Below are the code and all the weights of a small trained network. Each question names an input and a target symbol and asks about switching units off, where a switched-off unit gives its printed mean instead of its output.

import numpy as np


def w(rows, s, z=0):
    codes = np.array(rows[::2]) - 128.0
    scale = np.full(codes.shape[1], s)
    scale[-1] = z or s
    return codes * scale


def norm(h):
    return h / np.sqrt((h * h).mean(-1, keepdims=True) + 1e-5)


def f(y):
    return y / 2 * (1 + np.tanh(0.7978845608 * (y + 0.044715 * y**3)))


def softmax(a):
    e = np.exp(a - a.max(-1, keepdims=True))
    return e / e.sum(-1, keepdims=True)


def log_softmax(a):
    a = a - a.max(-1, keepdims=True)
    return a - np.log(np.exp(a).sum(-1, keepdims=True))


def net(x, mask):
    ids = ['βδεζλπφω'.index(c) for c in x.split()]
    T = len(ids)
    res = E[ids] + P[:T]
    q, k, v = (norm(res) @ M[0].T for M in (Q, K, V))
    z = softmax(np.where(np.tri(T) > 0, q @ k.T / 3**0.5, -1e9)) @ v
    res = res + np.where(mask[0], z, O[0][:, -1]) @ O[0][:, :-1]
    y = f(norm(res) @ A[0][:, :-1].T + A[0][:, -1])
    res = res + np.where(mask[1:9], y, B[0][:, -1]) @ B[0][:, :-1]
    return log_softmax(norm(res)[-1] @ U[:, :-1].T + U[:, -1])


Q, K, V, O, A, B = {}, {}, {}, {}, {}, {}
E = w([
[53,231,141,102,99,109],'β',
[151,251,119,192,242,222],'δ',
[109,209,73,67,152,91],'ε',
[196,158,194,174,55,136],'ζ',
[165,108,198,115,132,202],'λ',
[148,218,114,102,147,56],'π',
[193,122,167,125,180,70],'φ',
[44,69,126,119,161,56],'ω',
],0.015)
P = w([
[112,171,96,244,241,202],'0',
[119,162,113,188,224,179],'1',
[116,160,138,151,221,176],'2',
[117,152,146,128,217,161],'3',
[106,145,167,122,194,147],'4',
[117,142,167,108,179,147],'5',
[125,131,162,89,173,141],'6',
[130,122,169,80,159,134],'7',
[132,112,170,65,148,128],'8',
[130,106,168,55,135,117],'9',
[144,96,166,46,117,113],'10',
[152,89,175,38,100,99],'11',
[145,81,159,9,89,92],'12',
[178,88,203,2,111,68],'13',
],0.0092)
Q[0] = w([
[88,119,116,143,79,184],'head 1',
[155,159,185,100,156,104],'head 1',
[97,126,254,87,203,130],'head 1',
],0.017)
K[0] = w([
[128,142,150,205,242,84],'head 1',
[88,44,144,12,50,84],'head 1',
[174,121,141,33,42,68],'head 1',
],0.011)
V[0] = w([
[20,54,81,114,145,126],'head 1',
[231,32,156,129,240,69],'head 1',
[150,188,111,175,145,9],'head 1',
],0.011)
O[0] = w([
[17,73,41,97,157,161,2],'head 1',
[198,84,54,186,224,11,215],'head 1',
[243,133,21,107,65,87,181],'head 1',
],0.011,0.0055)
A[0] = w([
[48,170,147,173,115,206,100],'neuron 1',
[21,215,181,91,24,128,149],'neuron 2',
[104,129,68,24,157,82,254],'neuron 3',
[199,105,126,243,54,131,200],'neuron 4',
[206,204,159,39,245,164,165],'neuron 5',
[171,254,186,53,205,106,202],'neuron 6',
[194,63,170,111,179,177,210],'neuron 7',
[186,45,191,187,125,102,187],'neuron 8',
],0.0083,0.0055)
B[0] = w([
[147,41,78,90,200,135,132],'neuron 1',
[212,54,187,48,233,89,154],'neuron 2',
[62,92,176,59,71,79,183],'neuron 3',
[12,171,164,37,132,115,175],'neuron 4',
[115,96,105,205,76,129,227],'neuron 5',
[73,2,148,217,63,91,249],'neuron 6',
[102,103,30,65,128,112,187],'neuron 7',
[64,216,154,60,127,16,192],'neuron 8',
],0.0074,0.013)
U = w([
[162,97,172,55,130,213,166],'β',
[140,128,105,151,147,184,254],'δ',
[38,105,92,95,2,191,110],'ε',
[86,227,218,120,89,126,59],'ζ',
[29,78,216,160,168,113,97],'λ',
[215,121,88,88,57,108,135],'π',
[254,30,121,113,183,80,65],'φ',
[47,98,38,46,174,142,146],'ω',
],0.0081,0.0055)

Each question gives the input, a string of symbols that net reads in full, and the target symbol t.
The units are the heads (3 rows each of Q, K, V and O) and the neurons (one row each of A and B). Each row of codes is followed by its name. A weight is (code - 128) times the scale printed after its matrix; where a second scale follows, it is the last column's (O, A, B and U).
mask holds one flag per unit, heads first, then neurons. A switched-off unit (its flag False) gives its mean, the last column of its rows in O or B, instead of its output. The means were averaged over made-up inputs and are rounded, as every weight is.
A unit's drop is (log p(t) with every unit on - log p(t) with that unit switched off) / (log p(t) with every unit on - log p(t) with every unit switched off).
The circuit of an input: a set's keep is (log p(t) with only the set's units on - log p(t) with every unit switched off) / (log p(t) with every unit on - log p(t) with every unit switched off). Starting from all 9 units, units are removed one at a time, each time the one whose removal leaves the highest keep (on an exact tie, the one counted first), for as long as the keep stays at least 0.8.
circuit, biggest first: the units of the circuit, biggest drop first
most important unit: the unit with the biggest drop
k most important neurons: the k neurons with the biggest drops, biggest first
drop of u: that unit's drop, to one decimal
input φ λ δ β π λ δ φ β ε ω λ, target ω: circuit, biggest first	(head 1; neuron 7)
input λ φ β δ φ λ β π β λ λ ε β ζ, target β: most important neuron	(neuron 2)
input π ω δ π φ β ζ π λ β λ φ β ε, target β: circuit, biggest first	(head 1; neuron 2)
input β λ φ β φ, target β: circuit, biggest first	(head 1; neuron 2)
input ω ω λ ω ω, target ω: 2 most important neurons	(neuron 6; neuron 5)
input π λ ε λ, target ε: circuit, biggest first	(head 1; neuron 7)
input λ λ β λ δ π λ β δ, target β: 2 most important neurons	(neuron 2; neuron 1)
input π λ δ φ ε δ ε λ φ δ λ ε, target λ: circuit, biggest first	(head 1; neuron 6)
input β ε λ π φ λ φ π π λ ω ω λ, target ω: circuit, biggest first	(head 1; neuron 6)
input ε λ λ ω β, target ω: circuit, biggest first	(head 1; neuron 2)
input λ ε ω ε ζ, target ζ: 2 most important neurons	(neuron 4; neuron 3)
input ω β ω π λ ζ, target ζ: circuit, biggest first	(neuron 4; neuron 8; head 1)
input λ ω ζ, target ω: 2 most important neurons	(neuron 6; neuron 4)
input π π φ λ ζ β ε λ, target ε: 2 most important neurons	(neuron 7; neuron 5)
input λ ω λ ζ λ λ ω β, target ω: 2 most important neurons	(neuron 1; neuron 6)
input π λ λ π λ β φ π ε, target ε: most important unit	neuron 3
input ε ε ω, target ε: 2 most important neurons	(neuron 3; neuron 2)
input π π λ φ ω ω δ ζ ζ λ π, target λ: drop of head 1	0.5
input π δ λ ω ω ζ, target ω: drop of neuron 6	0.2
input ω λ ω β π ζ β ε π π δ, target π: most important unit	head 1
input ε β λ ω β β λ λ λ, target λ: drop of head 1	1.2
